Where the symbols take the elements:
Tas t Ruf
Tas o Giz
Tas c Mak
Tas d Ver
Kek t Nen
Kek o Gur
Kek c Kir
Kek d Zug
Fiz t Feb
Fiz o Fim
Fiz c Ses
Fiz d Bop
Zir t Fil
Zir o Lus
Zir c Beg
Zir d Gos
Pul t Sis
Pul o Kud
Pul c Tus
Pul d Fiz
Zar t Kef
Zar o Kek
Zar c Geg
Zar d Nen
Tel t Mor
Tel o Vig
Tel c Feb
Tel d Sol
Tus t Lag
Tus o Les
Tus c Kud
Tus d Ses
Rez t Geg
Rez o Raz
Rez c Fav
Rez d Kir
Pim t Mez
Pim o Zud
Pim c Som
Pim d Zos
Vum t Rof
Vum o Dod
Vum c Mez
Vum d Dol
Fup t Nes
Fup o Kef
Fup c Mus
Fup d Tof
Par t Zeg
Par o Dem
Par c Dol
Par d Bek
Ruf t Tus
Ruf o Ver
Ruf c Vit
Ruf d Les
Ver t Les
Ver o Nes
Ver c Gok
Ver d Vog
Dof t Vip
Dof o Pim
Dof c Nok
Dof d Mez
Dod t Dol
Dod o Mun
Dod c Zos
Dod d Dof
Kog t Fav
Kog o Dis
Kog c Gos
Kog d Sar
Gam t Zir
Gam o Ton
Gam c Dav
Gam d Lus
Vog t Pur
Vog o Mak
Vog c Tas
Vog d Vit
Kef t Tof
Kef o Nen
Kef c Raf
Kef d Zul
Vit t Kud
Vit o Gok
Vit c Ver
Vit d Rok
Gif t Tun
Gif o Beg
Gif c Zir
Gif d Kog
Raz t Kir
Raz o Gif
Raz c Sar
Raz d Tun
Gop t Leg
Gop o Poz
Gop c Gen
Gop d Tes
Kas t Zit
Kas o Fef
Kas c Zug
Kas d Zar
Fef t Zar
Fef o Fav
Fef c Rez
Fef d Kek
Gen t Nov
Gen o Dup
Gen c Poz
Gen d Niz
Fil t Rez
Fil o Gos
Fil c Kog
Fil d Raz
Tun t Fef
Tun o Kog
Tun c Fil
Tun d Fav
Vip t Dup
Vip o Mez
Vip c Vum
Vip d Par
Zos t Dem
Zos o Mor
Zos c Mun
Zos d Nok
Fav t Kek
Fav o Sar
Fav c Raz
Fav d Gur
Gur t Zug
Gur o Fil
Gur c Tun
Gur d Rez
Pur t Pul
Pur o Vit
Pur c Ruf
Pur d Kud
Mor t Nok
Mor o Sol
Mor c Nat
Mor d Som
Sol t Som
Sol o Sis
Sol c Val
Sol d Nur
Lag t Tel
Lag o Ses
Lag c Fiz
Lag d Vig
Rut t Ton
Rut o Gen
Rut c Gop
Rut d Nov
Dis t Sar
Dis o Gam
Dis c Vid
Dis d Zir
Vig t Sol
Vig o Pul
Vig c Bop
Vig d Sis
Pif t Rut
Pif o Leb
Pif c Zeg
Pif d Gen
Mep t Dav
Mep o Gop
Mep c Rut
Mep d Leg
Gos t Raz
Gos o Vid
Gos c Dis
Gos d Gif
Bel t Mus
Bel o Geg
Bel c Zar
Bel d Raf
Nen t Zul
Nen o Zug
Nen c Kas
Nen d Bel
Lus t Gos
Lus o Kiv
Lus c Tuk
Lus d Vid
Tuk t Dis
Tuk o Vom
Tuk c Kiv
Tuk d Gam
Zeg t Gop
Zeg o Bek
Zeg c Leb
Zeg d Poz
Sis t Nur
Sis o Fiz
Sis c Lag
Sis d Feb
Feb t Nat
Feb o Bop
Feb c Vig
Feb d Val
Zit t Fup
Zit o Zar
Zit c Bel
Zit d Kef
Kir t Kas
Kir o Tun
Kir c Gur
Kir d Fef
Val t Zud
Val o Lag
Val c Sis
Val d Tel
Kud t Fiz
Kud o Rok
Kud c Les
Kud d Fim
Som t Dod
Som o Nur
Som c Zud
Som d Mun
Mun t Dof
Mun o Nat
Mun c Mor
Mun d Pim
Fim t Bop
Fim o Ruf
Fim c Pur
Fim d Tus
Raf t Lub
Raf o Kas
Raf c Nen
Raf d Zit
Leb t Gen
Leb o Vip
Leb c Bek
Leb d Dup
Ton t Lus
Ton o Nov
Ton c Leg
Ton d Kiv
Rok t Fim
Rok o Tas
Rok c Vog
Rok d Ruf
Leg t Tuk
Leg o Tes
Leg c Nov
Leg d Vom
Rof t Pif
Rof o Dol
Rof c Par
Rof d Leb
Ses t Vig
Ses o Pur
Ses c Fim
Ses d Pul
Kiv t Vid
Kiv o Mep
Kiv c Vom
Kiv d Dav
Beg t Kog
Beg o Tuk
Beg c Lus
Beg d Dis
Nur t Mun
Nur o Feb
Nur c Tel
Nur d Nat
Rap t Gok
Rap o Mus
Rap c Fup
Rap d Muf
Mez t Par
Mez o Zos
Mez c Dod
Mez d Dem
Lub t Giz
Lub o Zit
Lub c Zul
Lub d Fup
Nok t Vum
Nok o Som
Nok c Pim
Nok d Dod
Zug t Bel
Zug o Rez
Zug c Fef
Zug d Geg
Dav t Beg
Dav o Leg
Dav c Ton
Dav d Tuk
Les t Ses
Les o Vog
Les c Rok
Les d Pur
Niz t Mep
Niz o Zeg
Niz c Pif
Niz d Gop
Bop t Val
Bop o Tus
Bop c Pul
Bop d Lag
Dol t Leb
Dol o Dof
Dol c Dem
Dol d Vip
Nes t Vog
Nes o Tof
Nes c Muf
Nes d Mak
Dem t Bek
Dem o Nok
Dem c Dof
Dem d Vum
Mak t Vit
Mak o Rap
Mak c Giz
Mak d Gok
Giz t Ver
Giz o Fup
Giz c Rap
Giz d Nes
Nov t Kiv
Nov o Niz
Nov c Tes
Nov d Mep
Vom t Gam
Vom o Rut
Vom c Mep
Vom d Ton
Muf t Tas
Muf o Lub
Muf c Tof
Muf d Giz
Vid t Gif
Vid o Dav
Vid c Gam
Vid d Beg
Zud t Zos
Zud o Tel
Zud c Nur
Zud d Mor
Dup t Niz
Dup o Par
Dup c Rof
Dup d Zeg
Gok t Rok
Gok o Muf
Gok c Nes
Gok d Tas
Mus t Muf
Mus o Raf
Mus c Kef
Mus d Lub
Tes t Vom
Tes o Pif
Tes c Niz
Tes d Rut
Bek t Poz
Bek o Vum
Bek c Vip
Bek d Rof
Nat t Pim
Nat o Val
Nat c Sol
Nat d Zud
Sar t Gur
Sar o Zir
Sar c Gif
Sar d Fil
Poz t Tes
Poz o Rof
Poz c Dup
Poz d Pif
Geg t Raf
Geg o Kir
Geg c Kek
Geg d Kas
Zul t Rap
Zul o Bel
Zul c Zit
Zul d Mus
Tof t Mak
Tof o Zul
Tof c Lub
Tof d Rap

The rows follow the links: the fewer symbols apart two elements are, the more alike their rows tend to be.

Each row is also shifted at random along 6 hidden directions that mean nothing.

Some elements, each with a row of numbers:
Dup:  -87    24   -33   -39  -155    80   -21     5   -36    67    25    21    77    55    -6  -156   -60  -161    23   214    13   -12   123    96  -190    -1    76   -30    75  -163  -110
Rez:   60    75    -5    27   162    41   -25    56   -25  -130  -126    35   -53    56   -21    37   -21   -38  -105   -52   -22   -83   -86   -18   117   112   100     4    57   -67  -152
Gif:   99    74    51   -66     3    40   -82    97   -35  -103   -67    58  -125   146    12     9   -60   108     6   136   -58   109  -176   -19   124   124   -15   -35   -13    32   -26
Gam:  -92    -4   -59   -20    31   108   -93   -20   -73    -2     0    -6    45    -4   -88  -106  -116   -27   -81    19    69    69   -40    78   -59     5    57    17    26   -55   -27
Kas: -166     0   -45     4    98   103   -67   -36   -78    22   -51    -7   -70   -11    -9    70   -36   -55   -17    20   117    19  -117    17    40    39    62   -33   -20   -76  -103
Dis:  -83    90   -64    29   -94   142    -8   -14  -200  -135  -119   -28   -10     9    45   -46   -79   -91    52    42   186   -81  -117   -20   -21   146     7    -9    12     9   -29
Sar:  157    55    54   -76     5    40   -27    -6   -99  -118    76   -34    29   107    59    15   -39    14    36    50    47   -13   -32   -50   -82    50   -28   -14   -24    -3    -4
Rok:  -12   -72   -47    17   -46    83    21   -12    36   114   -41     7   -65    40     9    78   129  -133    28   124    64   -23    62    44     0  -115    92   -64   -13  -117  -151
Zud:   -2   -96   -40   -32  -142    10    30   -14    24    61    20   104   -58   -38   -30   -63    67  -147    35    49    99    76    91   100    30   -94   -40   -20   -44     2    38
Mun:   92   -87   -48    -3   -88   -32    40    -1    94    87   -31    79   -43    63    20   -36    89   -54   -18    63  -126   131    90    45    10  -140   -77    32    16    24    -5
Vom:   50   119    -5   102    75   -20    67   -16   -63   -89   -67   -81   103    25    29   -82   -43    50  -114  -128   -41   -68   -17   -16    -2    93   -34    53    89    67    44
Mep:   64   165    31    88    55   -50    88   -16   -35   -45   -31  -103   131   124   110   -70   -21    35   -78   -14  -143   -73    60   -39  -118    96   -33    29   148   -24   -34
Rap:  141   -26   108    40    92  -100     6   -33    14   -64   133   -85    87   -75    31   121    24   146    85  -164    54  -115    53   -89   -41   -98   -24   -14   -35    67   132
Nen:  -70    78   131    -8    38     7   -32   -44   -90    81   186  -166    57    46    74    99    10   190    78    44   173    46   -86     7   -48    32   -42  -127   -90    -3   129
Fiz:   -6     1   -28  -140  -121    46    99    44    50    27    43     2   -62   -81  -110    17    80  -159    -3    62    15  -187    14   -57    40   179   134    23  -125   -22  -105
Les:  -69    32    64   -55   -83     5    95   -31     4   151   129   -82   -30    33    66    98   114   -21    82   136    90   -16     6    -7   -17    56   -10   -92  -105   -40    -5
Pif:  -24    55   -18   -38  -128    25    22   -18   -79    -2    23    15    54    89    90  -115   -50  -106    53   156    10    21    75    43  -152    39   -41   -21    57   -79   -31
Raz:  183    74    82    78   162   -80   -44    87    38  -148  -123    18   -46   155    90    71   -25   214   -32   -20  -212    36  -112   -94   108    26   -44     1    94    48   -16
Gos:   -6    57   -13   123     3     4   -22   -59  -163  -141   -99   -65    77    37   157    19  -104    98   119   -50    65    -6   -67   -82  -102    -7  -123    16    70    85    94
Mez:   29    40   -89   -25  -109    32   116    13    19   -15   -56    -9     3   -42   -79  -101    33  -137  -102   -30   -43  -106    51   -18    11   126    41    88   -10    51   -46
Muf: -110   -48   -21   -46   120   -43    -9   -51     7   -25    18    55   -28  -129    -2   117   -43   -81    70  -101     2  -107     4   -83   -22     6    62    44   -23   -54   -97
Kog:  269     0    54    59    10     5   -45   -37  -105  -171    44   -61    86    69    76    19   -21   154    64  -103    88    37   -10   -48   -61  -129  -129   -20    -1   118   179
Ver:  -72   -42    34  -106    10    58   -34    42    52   114    73    69  -114   -17   -93    55    77  -112    -4   111   119    -3     1   102   102    10   126  -104   -78  -141  -106
Fef: -114   169   114    41   133   -33    56   -97  -169   -37   182  -187   175   -59   106    37   -52    44    33  -142   220  -170    -9   -15  -117   130   -22   -72   -15   -27    92
Pim:  -94   -44  -139    44   -87   -26   112   -87    -8    26  -114    84   -38   -70    82   -21    26  -151    27   -73   -52    41    41   -39   -10   -25  -131   120    16    95   -13
Ses:   76   -43   -21    51   -71   -48   119   -49    33     5     9   -76    30   -76    29    80    92    13    67   -97   -13  -115    66  -115   -27   -41   -37    32   -60   105    71
Dod:   83    55   -31    23  -108   -37   143    28    14   -56   -69    -3   -46   -40   -25   -58    70   -25   -73   -94   -34   -56   -22   -40   140   135   -90    76   -44   178    90
Zeg:   -4    97    45   136  -117   -40    18    25   -68   -41   -65   -43    85    50   111  -108   -33    62    60    65    10   -11    47    36   -54    11   -81   -49   109    34   110
Zit:  -22    49   143  -113    35    -2   -43    -1    -5   116   210  -122     4   110    59   139     7   194    92   149    15    86   -94   -48   -63    36    -9  -102  -111   -27    48
Tus:   27  -130  -122   -88   -91    62    52   -23    72    36   -49    73  -121   -60   -67    82    90  -139     6    -7   -25   -15     0   -72    52   -34    37    87  -106    50   -93
Tun:   73    18    18  -103   140    16   -37   -21   -16   -27    67     3    49   127    48    31   -54   -40   -10    71  -122   -17    24   -41  -167    -1    76    25    55  -153  -178

Complete each set of four: the symbols that take the first to the second take the third to the fourth, perhaps in another order.
Answer with the element's name.
A  -64   -47    -3   -66   -51    19    36     4    43   120    21    30  -132    -1     5   114   101   -13    44    87    23    80   -60    -4   105     0   -17   -47  -114    14   -29
B  -60   -14   115   -24   103   -79   -49    44    85    76   110    23   -44   -45   -40    83    43    77    21   -15    50     8    -8    51   107   -22    52   -99   -33   -58    31
C  128  -138   -61   -55    63    49   -26   -33    22   -93   -19    57   -35   -64   -51   115    21   -85    45   -96    19   -89    30   -84   -31  -111    87    58   -43   -16   -94
D Raf

A    7    62    15   -78   -87   104   -66    19  -143  -118    -3     6   -64    23   -16   -33   -74     6    39    51   177    53  -160     5    61   145   -42   -26   -77    56    63
B  119    34   -60   -97    -4    76    51   -58   -62   -52    74   -12    93    56   -26  -123   -31  -191  -119   -13    11   -44    96    25  -157    51    23    75    23   -63   -95
C  -56    75    21   -47   -24   -83    54    70    98    63    17     0    -9   -20   -78   -87   -19    84  -101    -7  -181    37   -35    -4    90   152   -16    53    -7    78    59
D Nur

A -181    68    13   238    89   -52    61    -2    19    49  -203   -48     7    13   163   112    72   -11    71    44   -44  -165    42   -25     3   -28    75   -88   145  -132  -152
B  -57     8    85   -37    76   -33   -33    58    60    10    51    49  -105   -83   -71    75    50    13    -3   -37   103   -38   -57    48   207    68    73   -93   -71   -27     9
C  -85  -207  -128    63    31     3     1   -92    97   155  -104    61   -55     9    75   132    66   -48    67    35  -159   125    54   -58   -88  -276   -25    71    31   -38  -136
D Ruf

A  -79    36   -77   130   -84    49   151   -57   -50    43  -161   -65   -28    17   138   105   132  -137    93    71    54  -173    28   -72   -30    28    35   -36    16   -40  -143
B -171  -112    41   -54    99   -71   -58   -83     2    43   150    60   -47  -231   -50    96   -21    36    75  -214   218    84   -29    54   114   -94   -86   -23  -124    74   176
C    8    -6  -123   125   -68    37    42    29    50   -19  -187     0    69   -17   -67  -128    -2  -104  -102   -13  -125  -130   104     9   -52   -29   114    76   133   -32  -102
D Nok

A   44    49    35    28   -25    57   -64   -12  -105   -52     4   -75    60   115    68   -18   -69    79    59   105    42    48   -41    -4  -115   -10   -22   -48    46   -16    19
B   68     0   -77    85    41    91   -53    16   -46   -95  -122    -9    51     1   -98  -116   -57   -17  -147   -93    36    -4   -31    60    30   -18    49    47    82    17   -12
C  -32    94   105    54   -48  -105   141    -6    42   122    63  -159    20    60   135   130   112   142   101    84  -114   -81     1  -130   -29    85   -48   -60   -35    45    42
D Vog

A -210    63    57   -56   -51  -125    40    45   105   181    11    75  -101    73    93    -5    23    38    43   198  -184   157   -22    29    71    82   -75   -43    12   -41   -22
B  -60   -96   -84    18   -89    27   -77    -5    -1   -18   -28    86    35  -101  -105  -155   -96   -42   -20   -46    62    82    51    95   -19  -105   -16    54    31    38    83
C   23    -9   -29    65   -94    19   -99   160    84   -29  -214   132   -93    51   -95  -139   -29    37   -82   123  -121    86   -60    93   182     4    46   -14    95     2   -32
D Kiv

A  175   -14    88   -75    63   -15   -34    76    83   -44    45   -13   -63    54   -27   131    56   107    25    24   -78   -50   -53   -96    69    18    70   -29   -68     3   -34
B    2    89   105   -49    39   -18    12    46    37    48    46  -104   -23   151   107   158    31   117    96   180  -153   -73   -67  -136   -73   117    78   -70   -21   -94  -135
C  218    44    22   -62  -161    56     0    53   -52   -71    25    37    -3   107   -14  -141    30   -75   -25   112    73    39    44    77   -12    26   -38   -43    -9    18    48
D Poz

A   25    60    41   -66  -167    -1   110    19    26   127    92   -18     0   105    44   -57   104  -113    24   212     3    -1   117    59   -45    61    -4   -65   -31   -72   -42
B  -91   -64   -27    90   -92   -81    10     5    16   -15   -71   102   -69  -165    -2   -48    25   -10    65  -114   116    39    13    63   159   -73  -116    -1    -7   123   168
C -151   -58   -33    -3    -3   -47   -71    21   112   129    41    27    82   -11   -67  -130  -109    39   -39    72  -189   106    91    80  -117   -93    47    42   102   -95   -22
D Dem

A -170   -38    50  -174   -53   -41  -126    45    80   172   195    83     8     7   -86  -141  -127    64     7   179   -90   240    18   140   -73   -21   -12   -22   -17   -82    55
B -119    71   -32   -38  -161    47     2    23   -79   -12   -35    48    -8    20    21  -139   -65  -127    32   146    57    -3     3    64   -44   114     0   -15    29   -50   -41
C  -74    61     2    49    98    21   -87    49     8    20   -52   -31    36    73   -50   -80   -97   125  -116    36   -98    86   -76    61    14    39    44    -4    95   -47   -24
D Lus

A   38   154   -45   114    41    -3    98   -11   -88  -135  -145   -60    58    17    65   -82   -42   -29  -106  -127   -43  -111   -37   -45    25   172   -40    70    98    60   -20
B   83   105   -26   -93   -68    54    85   -24   -99   -86    31    -1    30    81    29  -109   -23  -187   -74    33    26   -65    34     7   -68   169   -26    47    -5   -16   -72
C -132    28     4    84    71    61   -26   -71  -118    -5   -29   -84    13   -20    64    89   -11    52    53   -44   176   -10   -91   -14    -2     5   -15   -45   -14     1    22
D Zug

A  222   -84     4  -274    69   131  -102    -9   -61  -129   225    96   -59   -48  -213   -25   -20  -156  -122  -113   248    31   -33    78    74    36    65    20  -181    -4    -6
B   93   -18   -21    28   162    57   -56   -30   -52   -97   -15     2    41   -10   -44    18   -17   -44   -76  -141    84   -53     2    26    -4   -61    58    18    35   -43   -52
C -111   -34    56   -17   -56   -84    -3     8    92   132   139    -6    68   -97   -35   -48     4   -20    55    48    15   -43   150    72   -80   -57    58   -53     5   -86    42
D Sol

A   96   -18    60    13   -13  -119    42   101   158    12    -9   -12   -87   -45   -66    69    91   165   -17   -46  -153   -28   -47   -75   178    36     5    11   -59   129    99
B -114   -63   -96    14   -91     3   141  -160   -86     1    12   -47     9  -183    82   108    55  -122   133  -167   155   -95    14  -127   -65     0  -116    92  -119   146    67
C  -75   131     5    26  -152    58    37   108    -4     5   -66   -44    50    25   -60  -169   -16   -82   -50   167    11  -155    40    66   -10   194   131   -57    62   -91   -65
D Vum

A  -92    48   -19  -134  -106   -33    93    27    56    88    -1    90  -139    19    17   -31    42   -90   -27   104   -88    91   -62    -2   123   179   -71    36   -83    47   -35
B   89    66    29   -11   -69   -47    71    51    69    40    70   -81    78     4   -75  -110    29    44  -101     6   -97   -50    68    14    -2    78    14    19     0    40    71
C  137    75   -32    21    25    23    72   -11   -33   -44   -40   -25    88   153    56   -90    -6   -90  -105    43  -140   -47    85   -11  -137    33    15    57   111   -72  -122
D Dav

A   87  -129   -29   -24   -39   -51    30     4    97    -5    27    28   -32  -136   -99    54    59    26     6  -138   -37   -36    40   -56    63   -81    -9    67   -86   123    91
B -180   -35   -28  -103   -14   -81    69   -42    79   119    53     6   -68   -87    20   112     2     0    67     2  -142     3   -42  -117    -9    62   -30    78   -84    34   -36
C  -25    73   -63    78   -78   -45   149    23    41    25  -187    13   -62    58   102   -22    73   -63   -38    47  -180   -39     2   -61    68   102   -62    64    54    60   -80
D Mun

A  -89     7   -53   -71  -117    33   -49    44   -43   -68   -92   154  -123   -16   -22  -117   -83   -89     6    76    31   123   -96    63   118   104   -80    37   -22    53    18
B   20    83    76   246   -72  -111     6    48     3   -46   -87   -99   149   -14    64  -117   -36   220    23   -56   -25   -36    58    29     4   -56   -92   -41   142   112   244
C  -95  -142    47   -53   197  -136   -93   -78    76    33   150    54    16  -165   -22   124   -57    97    76  -202   -10    75    26   -34   -16  -173   -49    34   -45    11    84
D Fup

A  -81    37   -87  -141     4    33    37   -90   -74    -6    50    67    28    39    49   -92   -98  -203   -49    33   -62    42    41    -9  -158    91   -46   119    15   -70  -127
B  -60   -93  -138    75    40   123  -132   -41   -69   -48  -131    48    38   -24   -65   -76  -111   -28   -54   -59    43    95   -37    58   -57  -143    25    60    82   -18   -38
C -137     1    39   183   -18  -158    16    21    88    71   -92    22    26   -60    95   -14    20   107    80   -21  -100     5    75    26    44  -111   -71   -45   115    22   103
D Dod

A  -65    -6   -24    92   122    91   -76     2   -27    25  -135   -35   -33    63    16    77     2    36   -28    35    26    16   -84    22    34   -43    88   -57    61   -83  -117
B  111    76    19   135    64   116     8     9  -102   -77   -77  -113    55    58    -5    19    65   -22   -66   -19   188  -170     0    37    26    30   127  -103    54   -77   -67
C -138    93    19    81   -65   -60    66   121    98    32  -129    16   -46   -47   -10   -20    40   -54    18   110  -104  -204    31    -7    95   160   144   -63    73   -89  -113
D Vig

A    3     8   -47   -39   106    11    -9   -76  -106  -150   -31    48     5    -7    77    44   -92   -71    38  -100     7   -25   -53   -89   -79    38   -50    86    13    -8   -73
B  -55   -28   -17   -14   118    94  -100    16   -32   -27   -58    53  -120   -40   -86    57   -13    27   -67   -66   145    82  -169    64   185    24    52   -29   -54     8   -18
C  -68   -33    13   -94   -51    84     5     9    17   111    52    45  -121   -16   -54    71   112  -142    16   124   160    -6   -13    79    89    30    90  -100  -100   -89   -97
D Pul

A   20   -91  -123   113  -124    43   -59    14   -41  -127  -156    85     8  -145  -111  -154   -54   -42   -34  -138   123    19    22    79    82   -99   -50    59    43   134   144
B  -85   -14   -15    67    -9   -84    -1   -22    58    43    25   -37   107  -108   -48  -112   -76    98   -42  -118  -107    26    62    22   -48   -43   -46    78    51    74   132
C   89  -182  -157   109   -54    40    53   -49    22   -59  -205    76  -128  -121   -11   115   124   -40    35  -182    55    33   -44   -81   150  -176   -90    95   -65   207    49
D Rok

